Below is a small trained network, with its code and all its weights. Each question gives an input and a class and asks what happens when units are switched off, that is, made to give their printed mean instead of their output.

import numpy as np


def w(rows, s, z=0):
    codes = np.array(rows[::2]) - 128.0
    scale = np.full(codes.shape[1], s)
    scale[-1] = z or s
    return codes * scale


def norm(h):
    return h / np.sqrt((h * h).mean(-1, keepdims=True) + 1e-5)


def f(y):
    return y / 2 * (1 + np.tanh(0.7978845608 * (y + 0.044715 * y**3)))


def log_softmax(a):
    a = a - a.max(-1, keepdims=True)
    return a - np.log(np.exp(a).sum(-1, keepdims=True))


def net(x, mask):
    res = np.array(x, float).reshape(1, 3) / 4 @ E
    u = 0
    for l in range(4):
        y = f(norm(res) @ A[l][:, :-1].T + A[l][:, -1])
        res = res + np.where(mask[u : u + 4], y, B[l][:, -1]) @ B[l][:, :-1]
        u += 4
    return log_softmax(norm(res)[-1] @ U[:, :-1].T + U[:, -1])


A, B = {}, {}
E = w([
[155,98,84,149,26,5],'x0',
[178,188,112,81,206,37],'x1',
[151,84,2,169,133,156],'x2',
],0.0051)
A[0] = w([
[1,136,232,69,111,70,44],'0.n1',
[229,114,111,183,41,84,206],'0.n2',
[179,147,174,146,67,104,2],'0.n3',
[199,178,118,202,46,141,41],'0.n4',
],0.0048,0.003)
B[0] = w([
[239,137,153,95,127,131,186],'0.n1',
[107,137,191,97,203,163,251],'0.n2',
[126,66,175,121,113,152,99],'0.n3',
[114,2,128,105,211,154,112],'0.n4',
],0.0085,0.0026)
A[1] = w([
[128,54,163,103,24,181,44],'1.n1',
[127,208,53,156,43,173,32],'1.n2',
[116,119,173,160,125,128,4],'1.n3',
[108,23,141,95,62,3,109],'1.n4',
],0.0055,0.0023)
B[1] = w([
[124,204,149,237,151,117,229],'1.n1',
[253,87,200,168,152,126,109],'1.n2',
[126,113,51,165,180,170,64],'1.n3',
[54,154,69,36,129,250,249],'1.n4',
],0.0073,0.0013)
A[2] = w([
[146,75,3,126,148,170,5],'2.n1',
[64,84,197,227,15,154,66],'2.n2',
[136,199,203,116,123,82,243],'2.n3',
[142,67,50,165,204,113,65],'2.n4',
],0.0058,0.0018)
B[2] = w([
[189,116,108,79,1,196,180],'2.n1',
[122,154,72,172,157,94,205],'2.n2',
[148,50,113,186,78,161,252],'2.n3',
[194,91,221,178,51,138,172],'2.n4',
],0.0086,0.0037)
A[3] = w([
[116,231,157,95,114,253,251],'3.n1',
[164,148,98,92,124,64,149],'3.n2',
[216,21,84,163,105,192,102],'3.n3',
[213,185,114,70,174,62,136],'3.n4',
],0.0056,0.0024)
B[3] = w([
[115,127,70,79,76,79,254],'3.n1',
[66,174,104,157,121,183,145],'3.n2',
[84,158,208,112,184,65,231],'3.n3',
[72,102,84,254,70,180,178],'3.n4',
],0.0081,0.0044)
U = w([
[81,169,109,226,122,137,178],'0',
[214,104,195,106,34,137,157],'1',
[67,162,92,4,133,153,149],'2',
[141,103,191,135,214,72,171],'3',
[189,123,117,108,201,117,1],'4',
],0.013,0.0057)

Each question gives the input, the list of numbers given to net, and the class t.
The units are the neurons (one row each of A and B). Each row of codes is followed by its name. A weight is (code - 128) times the scale printed after its matrix; where a second scale follows, it is the last column's (A, B and U).
mask holds one flag per neuron, layer by layer. A switched-off neuron (its flag False) gives its mean, the last column of its row in B, instead of its output. The means were averaged over made-up inputs and are rounded, as every weight is.
A unit's drop is (log p(t) with every unit on - log p(t) with that unit switched off) / (log p(t) with every unit on - log p(t) with every unit switched off).
The circuit of an input: a set's keep is (log p(t) with only the set's units on - log p(t) with every unit switched off) / (log p(t) with every unit on - log p(t) with every unit switched off). Starting from the 12 units with the biggest drops (on a tie, the unit counted first), units are removed one at a time, each time the one whose removal leaves the highest keep (on an exact tie, the one counted first), for as long as the keep stays at least 0.8.
circuit, biggest first: the units of the circuit, biggest drop first
most important unit: the unit with the biggest drop
k most important neurons: the k neurons with the biggest drops, biggest first
top k neurons in layer l: the k neurons of layer l with the biggest drops, biggest first
input [8,-6,-3], class 2: circuit, biggest first	(1.n4)
input [-7,8,-8], class 0: 2 most important neurons	(3.n4; 1.n4)
input [7,-8,-7], class 0: 2 most important neurons	(1.n1; 2.n2)
input [0,2,5], class 1: 2 most important neurons	(2.n4; 2.n1)
input [-1,-1,-3], class 3: 3 most important neurons	(2.n3; 3.n3; 2.n1)
input [7,-3,5], class 2: 2 most important neurons	(1.n4; 0.n2)
input [-6,-5,8], class 1: 3 most important neurons	(2.n1; 0.n2; 2.n4)
input [-6,2,8], class 1: circuit, biggest first	(2.n1; 2.n4)
input [5,4,-1], class 2: 2 most important neurons	(1.n4; 0.n1)
input [-3,6,-7], class 1: 2 most important neurons	(2.n3; 2.n2)
input [1,-3,0], class 3: circuit, biggest first	(2.n1; 3.n4)
input [1,-2,-2], class 3: 3 most important neurons	(0.n1; 3.n3; 2.n3)
input [-8,-6,7], class 2: circuit, biggest first	(2.n3; 3.n1)
input [0,1,4], class 1: circuit, biggest first	(2.n4)
input [7,5,8], class 1: circuit, biggest first	(2.n1; 2.n4)
input [2,-1,4], class 1: top 3 neurons in layer 2	(2.n4; 2.n1; 2.n2)
input [0,-5,-4], class 0: top 3 neurons in layer 2	(2.n2; 2.n4; 2.n1)
input [3,-2,-3], class 3: 3 most important neurons	(0.n2; 0.n1; 2.n3)
input [1,-1,2], class 3: 2 most important neurons	(0.n2; 1.n4)
input [5,-7,-6], class 0: most important unit	1.n1
input [-5,-8,-7], class 0: top 3 neurons in layer 1	(1.n1; 1.n4; 1.n3)
